Here is a tiny trained network, its code and every weight. The questions are about switching its units off for an input and a class, where a switched-off unit gives its printed mean instead of its output.

import numpy as np


def w(rows, s, z=0):
    codes = np.array(rows[::2]) - 128.0
    scale = np.full(codes.shape[1], s)
    scale[-1] = z or s
    return codes * scale


def norm(h):
    return h / np.sqrt((h * h).mean(-1, keepdims=True) + 1e-5)


def f(y):
    return np.maximum(y, 0)


def log_softmax(a):
    a = a - a.max(-1, keepdims=True)
    return a - np.log(np.exp(a).sum(-1, keepdims=True))


def net(x, mask):
    res = np.array(x, float).reshape(1, 3) / 4 @ E
    u = 0
    for l in range(3):
        y = f(norm(res) @ A[l][:, :-1].T + A[l][:, -1])
        res = res + np.where(mask[u : u + 10], y, B[l][:, -1]) @ B[l][:, :-1]
        u += 10
    return log_softmax(norm(res)[-1] @ U[:, :-1].T + U[:, -1])


A, B = {}, {}
E = w([
[192,131,75,143,255,115,188,147,143,199],'x0',
[68,206,152,83,160,77,167,151,89,33],'x1',
[46,82,170,136,176,166,60,128,56,240],'x2',
],0.0073)
A[0] = w([
[158,143,129,165,175,123,113,192,67,184,81],'0.n0',
[192,177,31,111,135,143,171,139,210,110,64],'0.n1',
[165,109,34,94,153,94,124,170,211,122,153],'0.n2',
[130,94,117,113,227,120,73,117,123,96,73],'0.n3',
[97,185,168,33,91,54,210,176,124,52,91],'0.n4',
[201,168,99,171,146,114,186,122,222,131,125],'0.n5',
[169,117,89,122,146,81,194,157,156,109,99],'0.n6',
[105,115,113,151,70,74,99,114,109,102,86],'0.n7',
[121,201,126,48,254,54,105,200,33,175,130],'0.n8',
[233,35,97,94,86,104,128,174,162,11,4],'0.n9',
],0.0063,0.0042)
B[0] = w([
[100,100,119,136,103,36,143,137,101,162,171],'0.n0',
[185,121,174,141,121,133,82,160,98,134,205],'0.n1',
[132,142,137,98,137,145,114,178,149,142,199],'0.n2',
[134,115,132,98,106,103,147,139,153,101,150],'0.n3',
[106,160,12,122,84,129,107,104,97,150,253],'0.n4',
[156,113,119,152,138,145,94,208,94,123,215],'0.n5',
[182,186,139,125,40,121,150,133,146,123,189],'0.n6',
[117,94,181,123,77,113,117,144,138,109,168],'0.n7',
[160,147,148,107,171,159,72,136,139,132,245],'0.n8',
[67,162,159,102,198,101,123,140,110,83,197],'0.n9',
],0.011,0.007)
A[1] = w([
[231,137,154,136,191,135,128,116,166,154,219],'1.n0',
[158,122,255,97,222,153,137,148,148,127,192],'1.n1',
[152,157,157,122,130,144,154,175,173,66,134],'1.n2',
[107,143,164,233,115,87,145,86,110,151,47],'1.n3',
[67,121,86,95,229,134,102,59,99,123,27],'1.n4',
[88,105,91,148,85,106,209,19,159,109,11],'1.n5',
[198,108,159,197,104,201,127,160,153,149,69],'1.n6',
[151,96,162,134,206,69,141,148,84,184,1],'1.n7',
[114,71,169,158,36,193,155,49,179,148,15],'1.n8',
[166,76,157,132,87,110,131,109,129,150,82],'1.n9',
],0.0087,0.002)
B[1] = w([
[42,61,128,121,87,108,93,113,174,129,253],'1.n0',
[149,73,157,158,171,162,152,31,211,96,244],'1.n1',
[155,135,174,215,111,165,85,135,150,152,216],'1.n2',
[101,169,170,195,100,101,118,133,144,126,141],'1.n3',
[132,209,125,170,145,153,155,94,159,188,197],'1.n4',
[45,1,107,121,163,45,157,157,156,65,149],'1.n5',
[87,186,131,121,119,114,120,118,199,150,230],'1.n6',
[82,101,98,112,180,215,171,159,113,139,226],'1.n7',
[172,157,102,121,103,52,161,55,158,113,212],'1.n8',
[133,175,108,116,55,120,150,108,73,101,175],'1.n9',
],0.0097,0.0052)
A[2] = w([
[187,156,122,149,144,98,170,190,46,48,1],'2.n0',
[126,99,184,175,148,100,152,83,183,175,150],'2.n1',
[228,153,154,72,81,59,130,119,151,106,78],'2.n2',
[95,66,170,101,103,15,140,62,141,104,46],'2.n3',
[113,122,174,183,123,36,92,132,91,116,93],'2.n4',
[88,30,87,87,149,98,158,108,133,81,46],'2.n5',
[46,121,129,160,92,91,63,179,105,138,120],'2.n6',
[139,98,105,152,111,129,155,130,141,255,103],'2.n7',
[186,125,210,144,88,143,97,71,119,121,86],'2.n8',
[59,132,174,186,97,189,97,77,77,126,83],'2.n9',
],0.0097,0.0031)
B[2] = w([
[118,120,87,26,1,177,197,150,88,161,182],'2.n0',
[89,89,116,127,96,119,170,106,120,54,239],'2.n1',
[140,67,89,118,156,235,174,128,172,187,239],'2.n2',
[110,121,158,144,161,51,101,133,41,130,223],'2.n3',
[139,109,157,135,189,145,166,130,108,149,184],'2.n4',
[63,98,228,176,218,72,122,131,89,82,164],'2.n5',
[148,123,114,59,124,165,187,164,163,94,253],'2.n6',
[142,195,101,46,63,154,155,104,99,52,213],'2.n7',
[192,163,139,193,185,120,63,95,116,178,203],'2.n8',
[209,93,86,157,105,117,148,197,160,149,219],'2.n9',
],0.0099,0.006)
U = w([
[180,125,132,183,95,87,126,11,100,192,108],'0',
[178,83,191,187,164,58,116,157,56,175,96],'1',
[146,165,83,72,55,173,167,174,119,127,213],'2',
[72,154,195,164,142,125,122,128,101,153,2],'3',
[36,120,157,110,124,30,137,124,67,62,121],'4',
[31,64,155,115,229,194,176,70,146,139,157],'5',
[182,122,175,195,179,160,77,186,220,148,128],'6',
[89,253,106,125,208,117,86,67,101,177,78],'7',
],0.015,0.0048)

Each question gives the input, the list of numbers given to net, and the class t.
The units are the neurons (one row each of A and B). Each row of codes is followed by its name. A weight is (code - 128) times the scale printed after its matrix; where a second scale follows, it is the last column's (A, B and U).
mask holds one flag per neuron, layer by layer. A switched-off neuron (its flag False) gives its mean, the last column of its row in B, instead of its output. The means were averaged over made-up inputs and are rounded, as every weight is.
A unit's drop is (log p(t) with every unit on - log p(t) with that unit switched off) / (log p(t) with every unit on - log p(t) with every unit switched off).
The circuit of an input: a set's keep is (log p(t) with only the set's units on - log p(t) with every unit switched off) / (log p(t) with every unit on - log p(t) with every unit switched off). Starting from the 12 units with the biggest drops (on a tie, the unit counted first), units are removed one at a time, each time the one whose removal leaves the highest keep (on an exact tie, the one counted first), for as long as the keep stays at least 0.8.
units of the circuit, in order: the units of the circuit, biggest drop first
most important unit: the unit with the biggest drop
k most important neurons: the k neurons with the biggest drops, biggest first
k most important neurons of layer l: the k neurons of layer l with the biggest drops, biggest first
input [2,-4,7], class 2: units of the circuit, in order : [2.n7]
input [8,-8,3], class 5: 4 most important neurons : [0.n4; 1.n7; 1.n0; 0.n6]
input [-3,-7,5], class 0: 2 most important neurons : [1.n8; 0.n5]
input [0,3,3], class 5: 3 most important neurons : [0.n8; 0.n4; 1.n1]
input [2,-7,-1], class 2: 2 most important neurons of layer 0 : [0.n8; 0.n9]
input [7,2,0], class 6: 3 most important neurons : [0.n8; 0.n6; 0.n5]
input [-7,-4,-5], class 6: units of the circuit, in order : [0.n4; 1.n2; 2.n0]
input [-5,-5,-3], class 0: 3 most important neurons of layer 0 : [0.n4; 0.n5; 0.n0]
input [1,-7,2], class 2: 2 most important neurons : [1.n1; 2.n7]
input [3,4,2], class 5: 2 most important neurons of layer 1 : [1.n1; 1.n0]
input [-7,-1,-4], class 4: 2 most important neurons : [0.n8; 0.n5]
input [-8,8,-7], class 4: 3 most important neurons : [1.n5; 0.n5; 0.n8]
input [-3,-6,-1], class 0: 2 most important neurons : [1.n8; 0.n4]
input [7,-8,3], class 5: most important neuron of layer 2 : [2.n5]
input [1,3,0], class 7: 2 most important neurons : [0.n4; 0.n8]
input [-2,1,1], class 4: 2 most important neurons : [0.n8; 0.n1]
input [-5,-3,4], class 0: 2 most important neurons of layer 0 : [0.n9; 0.n5]
input [-1,-3,2], class 0: 3 most important neurons : [0.n5; 1.n8; 0.n9]
input [-7,2,1], class 4: 3 most important neurons : [0.n8; 0.n5; 0.n1]
input [6,-8,3], class 5: units of the circuit, in order : [1.n0]
input [-4,-5,5], class 0: 4 most important neurons : [1.n8; 0.n5; 0.n4; 0.n9]
input [3,-5,0], class 2: 2 most important neurons of layer 0 : [0.n9; 0.n8]
input [-1,-7,1], class 0: 3 most important neurons : [1.n8; 0.n5; 0.n4]
input [-3,8,5], class 7: 2 most important neurons of layer 1 : [1.n4; 1.n0]
input [0,-3,7], class 2: 2 most important neurons of layer 0 : [0.n9; 0.n0]
input [-4,3,0], class 4: 2 most important neurons of layer 0 : [0.n8; 0.n5]
input [2,6,1], class 7: most important unit : 0.n4
